Below is a small trained network, with its code and all its weights. Each question gives an input and a class and asks what happens when units are switched off, that is, made to give their printed mean instead of their output.

import numpy as np


def w(rows, s, z=0):
    codes = np.array(rows[::2]) - 128.0
    scale = np.full(codes.shape[1], s)
    scale[-1] = z or s
    return codes * scale


def f(y):
    return y / 2 * (1 + np.tanh(0.7978845608 * (y + 0.044715 * y**3)))


def log_softmax(a):
    a = a - a.max(-1, keepdims=True)
    return a - np.log(np.exp(a).sum(-1, keepdims=True))


def net(x, mask):
    res = np.array(x, float).reshape(1, 7) / 4 @ E
    y = f(res @ A[0][:, :-1].T + A[0][:, -1])
    res = res + np.where(mask, y, B[0][:, -1]) @ B[0][:, :-1]
    return log_softmax(res[-1] @ U[:, :-1].T + U[:, -1])


A, B = {}, {}
E = w([
[123,129,121,126],'x0',
[77,247,203,234],'x1',
[13,26,156,176],'x2',
[128,129,127,129],'x3',
[134,123,136,128],'x4',
[127,132,122,126],'x5',
[73,161,232,2],'x6',
],0.0061)
A[0] = w([
[143,126,206,83,66],'N1',
[12,122,72,129,93],'N2',
[140,124,88,156,46],'N3',
[182,118,179,146,244],'N4',
[173,127,69,193,68],'N5',
[83,185,113,140,100],'N6',
[34,186,175,202,162],'N7',
[111,147,170,74,59],'N8',
[157,125,88,183,207],'N9',
[180,90,127,187,34],'N10',
[143,118,150,134,41],'N11',
[188,232,109,104,97],'N12',
[61,34,185,183,20],'N13',
[64,148,166,34,87],'N14',
[169,115,167,185,26],'N15',
[120,107,60,96,62],'N16',
[204,166,134,115,146],'N17',
[74,115,124,118,43],'N18',
[132,222,179,193,86],'N19',
[148,81,128,90,44],'N20',
[115,153,187,65,81],'N21',
[90,176,135,149,43],'N22',
[95,167,143,160,61],'N23',
[123,64,63,51,14],'N24',
[89,216,122,159,76],'N25',
[133,110,61,181,41],'N26',
[221,216,101,92,1],'N27',
[87,158,157,66,58],'N28',
[93,116,194,72,38],'N29',
[154,111,175,121,107],'N30',
],0.011,0.0088)
B[0] = w([
[118,145,73,180,143],'N1',
[144,81,200,178,153],'N2',
[166,157,114,189,121],'N3',
[60,137,131,63,244],'N4',
[105,207,96,164,171],'N5',
[162,98,126,122,139],'N6',
[149,98,100,59,254],'N7',
[126,152,91,188,140],'N8',
[47,153,128,106,240],'N9',
[167,179,39,219,130],'N10',
[254,108,55,226,105],'N11',
[121,53,246,195,186],'N12',
[186,65,239,230,166],'N13',
[115,180,84,195,190],'N14',
[172,135,63,149,115],'N15',
[163,126,75,113,135],'N16',
[122,94,188,137,181],'N17',
[156,110,120,200,116],'N18',
[202,122,56,52,194],'N19',
[164,102,53,152,128],'N20',
[104,169,65,202,163],'N21',
[170,77,49,168,126],'N22',
[188,111,51,129,133],'N23',
[213,114,64,81,162],'N24',
[175,96,66,93,158],'N25',
[139,178,85,200,147],'N26',
[141,29,207,246,160],'N27',
[146,172,100,184,146],'N28',
[143,141,84,167,148],'N29',
[119,124,99,141,122],'N30',
],0.0082,0.0073)
U = w([
[172,47,206,207,64],'0',
[251,81,60,77,27],'1',
[95,245,86,222,27],'2',
[94,138,151,106,254],'3',
[95,144,147,104,230],'4',
[81,131,143,101,197],'5',
],0.011,0.0058)

Each question gives the input, the list of numbers given to net, and the class t.
The units are the neurons (one row each of A and B). Each row of codes is followed by its name. A weight is (code - 128) times the scale printed after its matrix; where a second scale follows, it is the last column's (A, B and U).
mask holds one flag per neuron, in row order. A switched-off neuron (its flag False) gives its mean, the last column of its row in B, instead of its output. The means were averaged over made-up inputs and are rounded, as every weight is.
A unit's drop is (log p(t) with every unit on - log p(t) with that unit switched off) / (log p(t) with every unit on - log p(t) with every unit switched off).
The circuit of an input: a set's keep is (log p(t) with only the set's units on - log p(t) with every unit switched off) / (log p(t) with every unit on - log p(t) with every unit switched off). Starting from the 12 units with the biggest drops (on a tie, the unit counted first), units are removed one at a time, each time the one whose removal leaves the highest keep (on an exact tie, the one counted first), for as long as the keep stays at least 0.8.
circuit, biggest first: the units of the circuit, biggest drop first
most important unit: the unit with the biggest drop
top k neurons: the k neurons with the biggest drops, biggest first
drop when u is switched off: that unit's drop, to one decimal
input [3,-7,-1,4,3,7,4], class 1: most important unit : N24
input [4,-6,2,6,3,-2,5], class 1: top 2 neurons : N24, N9
input [0,-5,-4,-4,3,-2,6], class 2: top 3 neurons : N14, N21, N7
input [-2,7,-8,-4,2,-6,-3], class 0: top 2 neurons : N12, N27
input [2,-2,7,-6,-7,4,8], class 2: circuit, biggest first : N14, N21, N29
input [8,5,6,2,5,5,8], class 2: circuit, biggest first : N14, N21
input [8,2,7,3,-4,-6,7], class 0: top 3 neurons : N13, N2, N9
input [-2,7,-5,-2,5,-3,-7], class 1: top 2 neurons : N19, N25
input [0,7,1,2,0,7,5], class 1: circuit, biggest first : N19, N7, N25
input [3,2,7,-7,-6,7,8], class 2: top 2 neurons : N14, N21
input [-2,5,5,-6,-6,0,6], class 2: top 4 neurons : N14, N21, N28, N29
input [7,-8,8,-2,-3,-6,-4], class 0: top 4 neurons : N13, N2, N7, N19
input [-3,0,-7,-2,-3,5,-8], class 2: top 2 neurons : N5, N9
input [4,5,-8,-6,-7,3,-6], class 0: circuit, biggest first : N12
input [4,6,4,1,4,1,-1], class 1: top 2 neurons : N7, N19
input [-4,6,8,5,0,4,0], class 0: top 2 neurons : N13, N2
input [5,-5,-7,-7,-6,-6,5], class 0: drop when N27 is switched off : 0.3
input [8,-8,-8,7,-4,7,2], class 0: drop when N12 is switched off : 0.4
input [-2,-5,-6,-6,-7,-2,-6], class 4: drop when N14 is switched off : 0.1
input [-3,-6,-8,-7,-1,-3,-6], class 0: most important unit : N27
input [-4,3,3,2,-5,-1,6], class 2: top 2 neurons : N14, N21
